In the rows, 128 means zero.
Here are made-up objects, facts about them, and rows of numbers that follow some of those facts. Name the object behind each unnamed row.

There are 3 kinds of fact about the objects: Σ, χ, τ.
[z101, z206, z76, z897] Σ z384
[z108, z248, z285, z630, z745] Σ z247
[z117, z120, z234, z698, z891] Σ z671
[z122, z166, z240, z465, z763] Σ z681
[z123, z363, z624] Σ z577
[z124, z152, z338, z617, z866] Σ z961
[z130, z390, z561, z775] Σ z147
[z134] Σ z219
[z161, z331, z919] Σ z553
[z168, z357, z455, z62] Σ z905
[z175, z312] Σ z474
[z180, z239, z725, z907, z991] Σ z6
[z185, z587] Σ z729
[z198, z297, z389, z417, z487] Σ z303
[z205, z875] Σ z463
[z230] Σ z100
[z244, z246, z370, z742] Σ z986
[z25, z341, z500, z571, z751] Σ z196
[z262, z436, z739, z81, z994] Σ z216
[z263, z534, z581, z767] Σ z955
[z267] Σ z788
[z315, z639, z888] Σ z453
[z328] Σ z476
[z343, z349, z396, z670, z701, z829] Σ z649
[z345, z418, z530, z844, z985] Σ z889
[z36, z52, z588, z616, z801] Σ z621
[z373, z466] Σ z879
[z378, z430] Σ z367
[z380, z597] Σ z974
[z383] Σ z449
[z403, z685, z923] Σ z115
[z413] Σ z469
[z47, z796] Σ z555
[z539, z557, z72] Σ z964
[z54, z660, z74] Σ z411
[z56] Σ z67
[z622, z627, z971] Σ z805
[z655, z743, z896, z924] Σ z346
[z668] Σ z296
[z680] Σ z869
[z7] Σ z564
[z741] Σ z629
[z872] Σ z428
[z878, z901] Σ z517
[z886, z973] Σ z336
[z899] Σ z756
[z913] Σ z976
[z99] Σ z646
[z993] Σ z423
[z100, z101, z117, z120, z122, z123, z130, z147, z161, z175, z180, z185, z196, z206, z216, z219, z234, z239, z240, z262, z263, z285, z296, z338, z345, z36, z373, z389, z390, z417, z428, z436, z449, z455, z463, z465, z469, z474, z500, z517, z557, z571, z588, z597, z6, z616, z627, z629, z646, z660, z668, z67, z698, z737, z739, z741, z756, z76, z763, z788, z796, z805, z81, z844, z872, z875, z878, z879, z888, z889, z891, z897, z899, z901, z905, z964, z973, z974, z985, z99] χ voskil
[z108, z115, z124, z134, z152, z166, z168, z198, z205, z230, z244, z246, z247, z248, z25, z267, z297, z303, z312, z315, z328, z331, z336, z341, z343, z346, z349, z357, z363, z367, z370, z378, z380, z383, z384, z396, z403, z411, z413, z418, z423, z430, z453, z466, z47, z476, z487, z52, z530, z534, z539, z54, z553, z555, z56, z561, z564, z577, z581, z587, z617, z62, z621, z622, z624, z630, z639, z649, z655, z670, z671, z680, z681, z685, z7, z701, z72, z725, z729, z74, z742, z743, z745, z751, z767, z775, z801, z829, z866, z869, z886, z896, z907, z913, z919, z923, z924, z955, z961, z971, z976, z986, z991, z993, z994] χ suvik
z166 τ [z76, z122, z763, z134, z621]
z185 τ [z896, z328, z198]
z196 τ [z588, z875, z115, z455]
z246 τ [z974, z331, z285, z449, z629]
z25 τ [z670, z234, z117, z101]
z263 τ [z897, z775, z384, z413]
z267 τ [z745, z449]
z303 τ [z897, z147, z655, z417, z964, z577, z175, z389, z99, z418]
z312 τ [z924, z380]
z341 τ [z247, z239, z349]
z346 τ [z907, z403]
z378 τ [z899, z331, z474, z240, z396]
z390 τ [z639, z924, z680, z117, z629]
z430 τ [z500, z36, z517, z986]
z436 τ [z775, z338, z986, z152]
z453 τ [z6, z649, z737, z964, z370, z296, z801]
z466 τ [z639, z384, z805, z597, z101, z198]
z530 τ [z180, z384, z907, z428, z465]
z555 τ [z649, z469, z587, z993, z240, z123, z449, z297, z629]
z557 τ [z373, z763, z737, z739]
z624 τ [z345, z668, z244, z469, z115, z161, z616]
z671 τ [z875, z905, z72, z616, z878]
z741 τ [z539, z668, z829, z285]
z742 τ [z775, z805, z801]
z767 τ [z180, z373, z206, z54, z796, z428]
z788 τ [z897, z239, z737, z681, z389, z829, z338, z455]
z888 τ [z124, z122, z54, z101, z889, z81, z646]
z891 τ [z345, z248, z373, z564, z367, z879, z101, z357]
z901 τ [z345, z7, z423, z875, z74, z134, z907, z117]
z913 τ [z924, z417, z756, z383]
z923 τ [z234, z630, z36, z905, z296, z285, z152, z67, z383, z396]
z955 τ [z986, z67, z47]
z971 τ [z680, z336, z343, z517, z463, z338, z646]
z985 τ [z737, z796, z428, z120]
z991 τ [z6, z564, z262, z725, z108]

Some rows with their names:
[119 166  91 141 133 169 123 157 148 176  86 152 126  85 150 114 105 117
  93 153  83 140 136 184  87 105 173 122 114 129  91 103 171 125 164 187
 146 158 121] -> z901
[129  97 155 122 148 118 135 137 151  79 121 115  98 134 109 109 138 136
 128  80 165 150 160 102 171 152 138 122 143 154 160 185  97 150 161 106
  94 123 114] -> z7
[134  93 138 128 150  93 114 126 144 115 153 104 164 165 106 127 136 114
  82 133 173 131 158 105 113 119  89 126 156 167 128 169  91  93  96  88
  96 123 123] -> z476
[144 159  89 144 121 186 133  77  88 179 116 157 130 155 143 170 120 122
  89 151 100  83 131 110  97  79 103 124 146 104  95  72 167  77 122 145
 176 140 127] -> z805
[166 160 124 108 105 171 108 161  97 181 130 152 163 159 175 163 102 120
  77 139  76  75 103 156  87  82 118  75 159  86  92  78 170  75  90 153
 179 141 110] -> z216
[131 138  97 170 146 120 122  95  96  73 151  97 119  87  96 158 159 145
  76  98 189 146 131 101  96 151 153 162  98 179 120 134  93 126  90  79
 120 104 113] -> z681
[145 157  82 185 117 150 160 135 140 184 112 148 163  84 146 174 106 133
  74 156  82 138 117 166  85  71 127 177 117 147  98  76 164  96 113 172
 159 152 121] -> z788
[122 112 150 130 138  93 161 117 129  78 154 116 116 111 123 119 136 142
 183  99 178 151 103  98 169 136 117 144 127 150 131 161  96 163 118  96
 103 101 123] -> z383
[132 161  97  95 123 183 106 128 116 165  94 152  93 142 146 142 128 132
 105 124  80 111 137 143 113 122 143  94 123  90  94  81 165 109 165 179
 185 147 133] -> z76
[103  92 100 132 149  78 148 126 158 123 154 111 170 166 111 113 152 105
 101 149 170 126 162 113 146 128  82 151 158 170 141 172 100 112 134 110
  95 122 153] -> z961
[155 164 152  99  84 180 149 142  91 169 113 153  85 115 185 129  98 131
 145 112  81  94  64 126 115  90 141  75 115  85  87  69 166 145 147 171
 172 115 114] -> z285
[108 113 151 157 142  87 143 144 151 110 149 105 162  93 111  88 111  96
 194 146 131 153 126 147 106 155 168 134 111 167 132 173  89 158 104 111
  85 116 116] -> z378
[149 162  97 137 109 178 153  88  87 181 131 151 131 144 149 163 114 123
  82 158  94  92  93 117  96  69  90 132 139 112  89  69 164  86 112 158
 153 126 115] -> z756
[129 102 150 140 145  98 140 121 130  76 148 117 124 123 115 145 146 144
 184 109 171 154 136  92 179 160 123 149 130 128 145 162 106 157 119  89
 132 109 135] -> z775
[136  96 135 128 147  88 116 134 145 113 157 105 167 163 103 130 139 119
  85 132 176 131 156 108 114 123  93 138 158 169 128 163  90  93  91  91
  90 130 121] -> z869
[149 163  93 105 107 187 100 115 115 167  94 153  97 147 140 159 123 136
  99 146  88 100 139 134 113 131 144 118 116  86  97  71 168 104 160 158
 186 145 132] -> z796
[100  96 195 127 101  95  81  90 141 167 109  96  99 112  92 102 117 143
 120 103 139 108  83  99 178 165  81 193 162 168 207 138 105 167  82  93
  96 152 111] -> z349
[161 167 116  93 115 117 123 138  88 176  87 149  67  92 103 159  87 124
  88 122 105 166 123 162 137  57 140 167  95  81  95 102 168  81 164 167
 180 161 149] -> z588
[132  96 113 159 118  79 158 154 159  85 154 101 137 124 113 140 154 143
 166 145 161 149 134 105 181 164 101 170 112 102 161 153 113 167 135  95
  99 108 142] -> z418
[111 163  99 118 131 159  99 131 113 185 102 154 160 124 141 136 111 116
 135 151  78 125 115 184  97 126 170 123 116 107  97  89 165 108 110 172
 174 157 151] -> z185
[119 109 155 104 144  82 103 157 149  93 150 100 150 144 107 105 148 139
 138 117 146 154 146 128 147 156 121 119 126 138 174 178  95 144 110  96
 100 120 131] -> z743

Rows to name:
No name comes twice in this set of rows, the named rows included.
[124 167  92 136 104 146 147 150 128 179  98 149 121  70 160 111 100 122
  90 151  82 134  90 184  90  97 160 143 104 111  90  77 169 144 148 178
 132 137 119] => z741
[157 148 124 164 107 182 114 181 153 185  92 156 176 111 180 134  93 112
 125 149  77 109 141 189  92 151 182  73 130  87  95  90 164 135 140 177
 186 159 127] => z891
[122 156  88 165 114 165 127 162 160 185  99 152 149 118 150 140 125 128
 123 161  78 123 148 186  96 140 165 146 106  92  97  80 170 140 155 179
 166 155 159] => z985
[ 84  95 199 101 120  91  85  93 136 180 101 100 128 131  88  93 116 145
 143 117 122  98  90 109 169 160  80 185 173 174 205 149  98 156  83  96
  89 161 109] => z701
[ 95 164  91 105 110 163 167 104 133 166 126 158  88 124 177 147 145 136
 172 143  81 122  92 120 156  96  81 152 125  87  89  73 168 154 172 184
 149 115 164] => z338
[146 158 136 151 112 167 131 180 103 183 100 153 176  57 196 169 101 146
 142 137  78 139  66 174  92 104 175 105 129  90  90  85 166 145  89 170
 209 133 124] => z436
[133  84 130 180 153  99 132 143 155  97 140 113 164 145 104 132 132 118
  87 139 147 152 160 117 110 122 136 140 157 176 132 177  90 106 124 100
  94 147 121] => z346
[111 107 135 177 146  81 149 152 148 108 147 106 165  74 116 113 131 133
 173 140 123 165 119 134 121 150 149 171 116 167 141 174  90 165  99 102
 100 123 128] => z913
[112 165  86  92 116 182  97  78  75  90 103 145  74  86 130  94 154 128
  96 117 138  91  67 151  91 139 178  77  93 141  97  68 171 130 137 145
 153 106 112] => z240
[153 157  89 139 116 191 129  92 110 176  98 152 109 157 121 154 111 103
  77 146  92  84 158 117  96  79 126 100 144 110  93  66 164  73 153 162
 148 155 120] => z879
[128  95 193 186  96 139  91  66 119 167 123  93 118 148  87  90  96 141
 125 131 185  72 110  96 163 160  94 188 170 171 168  88  92 145  86  83
  83 144 106] => z649
[123 162  83 158 119 150 125 149 122 184 102 155 145  82 150 162 119 138
 118 154  76 146  99 180  94 120 162 163 104 105  99  76 166 137 115 175
 197 151 145] => z263
[119 111 108 175 145  88  97 153 149  78 144  99 167  98  98  99 150 134
 135 143 149 157 154 165  92 167 182 135  97 164 166 170  94 159 102  94
 106 131 120] => z991
[103 160  86 142 147 172 107 142 132 173  87 158 164  95 142 144 117 119
 136 148  75 141 139 188  84 122 175 125 121 133  92  95 168 111 128 182
 189 161 156] => z888
[156  82 170 188 147 100 165 186 166 120 148 112 173 114 154 121 112 121
  82 120  85 144 156 120 108 114 137  97 167 171 108 186  84 143 126 119
  98 123 112] => z671

The same objects again, as new rows of numbers:
Known rows:
[141 153 163 161 131 128 122 148 119  78 105 142 127  83 149 127 165 120
 154 108 172 220 134 157  98 155 137] -> z453
[103 130 104 170 137 136 123 129 134 112 134  69  99 136 194 116 127 114
 116  65 135 175 103 175 111 146  90] -> z866
[137 143 146 170 140 129 116 150 108  79 116 147 149  90 149 121 186 145
  90 124 172 215 134 167  96 201 124] -> z555
[122 126 116 154 143 132 115 133 139 100 111  85  91 115 162  96 122 122
 123  92 123 182 112 175 124 140  86] -> z994
[133 121 136  72 143 136 120 142 162 145 106 149  85  80  75  70 110 139
 101 175 115  92 144 149 147  86 108] -> z465
[109 127 108 161 147 141 109 131 127 107 124  79  90 125 184 105 129 118
 121  77 127 183 109 177 118 137  84] -> z751
[132 125 128 153 137 127 130 130 148  93 106  88 101 111 148  98 121 127
 115 104 124 179 113 166 130 155  95] -> z896
[138 126 134 148 132 123 135 122 142  93 110  93  99 103 146 108 118 122
 122  98 117 185 109 162 129 145  97] -> z54
[133 134 133 112 184 114 113 116 176 105  74  85 132  95 183 100  97 168
 127  78 128 186 120 153 117 149  92] -> z924
[131 122 130 151 137 124 131 129 150  93 106  91 100 109 153 101 122 126
 118 108 127 182 111 160 130 158  99] -> z328
[141 141 157 145 147 150 119 161 150  70  81 100 130 123 144 109 176 129
 151  96 159 199 147 168  87 145 116] -> z971
[ 91 127 104 107 150 138 107 123 140 174 128 126 106 127 130  99 129 130
 109 127 139  82 132 158 139  97 108] -> z262
[101 123 115 106 144 128 124 122 152 169 124 132 116 120 125  97 125 129
 109 145 142  85 133 148 144 112 116] -> z872
[151 132 123 183 123  72 154  87 152  77  56 124 158 119 109  94 114 150
 154 127 145 189 104 145 174 187 123] -> z247
[100 126 114 104 142 126 124 119 151 166 124 129 118 120 121  98 123 130
 111 140 136  82 130 151 139 107 114] -> z76
[130 125 132 150 132 118 129 130 146  97 107  92 101 106 151  95 112 124
 127 100 129 187 113 171 123 150  93] -> z370
[ 99 132 112 120 149 110 119 122 143 172 124 162 118  94 146  99 120 119
 124 167 158  95 126 123 153 131 142] -> z296
[144 156 170 130  94 135 203 191 187  54 146  89 160 113 144 136 136 132
  86  60 149 182 141 159  21 172 133] -> z991
[138 126 116 169 147 107 130 123 142  89 111 117 111  84 171 103 126 109
 132 131 118 181 110 131 137 179 121] -> z423
[128 122 125 157 134 116 130 130 142  96 109  95 109 110 149  90 119 122
 117 107 125 184 115 171 119 157  90] -> z539
[137 139 157 156 137 150 118 174 152  70  81  99 126 134 142  93 184 115
 166 111 169 196 151 169  83 148 119] -> z430

Which object is each row?
No name comes twice in this set of rows, the named rows included.
[110 146 135  87  95 117 210 158 198 152 180 115 133 108 123 130  86 130
  59 102 140  71 128 132  86 127 140] => z180
[103 146 120 106 117 101 182 150 188 159 164 147 140  91 152 117  91 120
  83 142 159  81 125 114 105 146 158] => z6
[119 143 143  75 182 158 102 136 158 147  89 137 166 122 118 125 182 179
  94 113 161  98 165 145 104 114 130] => z390
[111 155 150 118 138 130 113 147 128 150 114 181 139  98 122 119 167 108
 165 147 188 118 158 136 108 103 164] => z788
[116 126 114 135 111  78 152  81 154 153  63 147 191 175  41  80 126 184
 110 152 172  88 128 174 184 146 108] => z285
[123 128 119 175 141 119 124 158 158  94  91 106 101 107 182  73 130  97
 172 149 161 186 114 136 137 174 132] => z986

The same objects again, as new rows of numbers:
Some rows with their names:
[116 143  92 112 123 172 130 112 126 137 110  75  61  97 147 102 164 129
  82 125  92  97 142 158  98 130 147 100 130] -> z463
[106 109 143 128 111 107 123 134 138  96 135 153 136 145 117  74 125 189
 174 126 152 130 125 117 105 126  79 154  97] -> z866
[ 95  73  85 135 124 134 113 133 125 131 128  81  91 118 130  96 190 166
 133 150  31 110 133 166  95 150 146 110 164] -> z345
[138 149 122 115  95 157 159 159 178 122 100 176 154 141 108 101  35  73
  94 153 152 189 120 110 114 125 180 122 163] -> z555
[147 157 106 100 169 110 116 116 176 106 106  26 104 132 150  94 190 172
 180 119  97  95 178 161  99 148 131  96 119] -> z122
[128  87 127 138 123 122 119 130 142 115 119 166 148 121 121 106 109 156
 171 146 144 143 102 136 122 145  81 150  95] -> z297
[118  83 127 136 121 121 123 122 143 110 127 163 147 114 123 109 115 157
 168 140 144 133 104 130 116 145  68 150  93] -> z487
[ 97 141 126 127  85 161 126 133 142  96 121 141 119  92 118 109  99 124
 103 138 155 121  93 127 100 131  96 159 118] -> z729
[119  79 139 136 101 123 143 137 133  94 131 118 155  97 114 103  93 139
 184 160 137 116 104 129  96 136  96 151 113] -> z801
[116  97 129 128 116 128 131 143 148  93 126 138 140 114 114  97 105 153
 177 159 137 135  94 128 106 144  98 151 117] -> z993
[153  83  74 123 175 143 116  99 146 143  99  69 123  81 161 151 178 121
 151 154  70 108 132 186 122 173 125  94 114] -> z81
[117 138  86 101 119 171 130 110 124 135 123  73  57  96 151  96 166 117
  90 119  93  84 138 155 100 126 149  95 124] -> z517
[128  86  89 104 144 138 134 121 129 130 132  64  88 105 148  87 174 138
 166 138  63  91 139 168  99 140 142  91 134] -> z36
[118 142  82  93 117 173 131 118 123 136 124  80  57  94 151  93 161 116
  93 118  89  85 137 159 105 122 151  96 125] -> z67
[119 148  92 116 127 173 127 114 124 137 108  77  60  98 146 104 165 134
  77 133  93 102 143 158  99 128 148 100 133] -> z100
[105  94 129 131 114 124 126 133 146  93 133 137 142 112 115  99 108 153
 175 153 134 129  97 128 101 146  85 157 114] -> z363
[100 103 122 131 105 123 109 134 152  86 138 142 147 117 117 106 122 154
 162 148 123 126  96 127 104 151  80 156 115] -> z134
[ 82 138  97  83 140 107 182 115 110  82 139 161 115 110 116  91  92 150
 177 220  98 112  71  54 128 175  66 156  95] -> z829
[128 102 105 102 140 112 143 109 105 145 138  82  74 139 156  57 178 179
 167 103  91  85 179 139 100 112 127  91  97] -> z338
[124 108  83 113 149 133 122 128 132 137 116  83  86 123 141  92 178 158
 151 138  58 110 143 161 108 142 136  97 136] -> z668
[ 79 195  93  72 120 138 198 110 105  84 123 169  82  94 116 100  71 124
  96 248 119 117  56  36 132 174  84 157  99] -> z649

Name these rows:
No name comes twice in this set of rows, the named rows included.
[135  76 106 135 137 141 115 119 164 103 113 141 174  75 132 153 109 106
 179 160 129 129  81 156 125 168  66 148  99] => z994
[128  99 128 127 119 129 135 154 151 100 119 147 139 121 107  93  94 148
 180 167 138 151  93 134 112 141 108 148 119] => z331
[109  79 112  93  81 109 155 119 143  99 175 147 180 134 135  85  78  67
 176 102 111 106 127  94 110 126 120 121 117] => z430
[156 123  61 122 158 190 107  98 152 151  84  78 102  49 167 173 161  72
  91 140  88 103 121 192 133 164 129  91 113] => z216
[118 100 140 110  98 104 131 134 130 100 151 147 131 140 122  65 114 173
 184 114 154 110 122 118 107 118  77 145  85] => z152
[113  83 107  91 101 118 146 127 163 103 163 163 179 150 131  85  76  69
 177 114 119 140 119 102 107 135 136 121 132] => z923
[136  73 139 129  74 105 161 124 119  96 149 107 162  94 119  87  91 137
 168 155 145  86 113 122 111 128  99 150  84] => z775
[115 128 146 148  55 140 137 122 136  94 115 119 147  87 112 117 100 135
  72 156 163 106 115 119 106 132 108 162 107] => z384
[150 101 124 115 122 120 167 167 181 126 109 176 178 166 104  85  39  95
 170 167 131 202 121 119 118 135 184 116 158] => z246
[101  80 129 108 103 110 146 111 149  96 162 145 186 139 140  97  84  80
 168 115 126 123 132  91  96 140 126 130 127] => z971
[102 157 143 123  83 139 118 129 139 104 126 161 103 136 122  75 115 171
 103 103 178 124 129 114 106 106  91 154  94] => z961

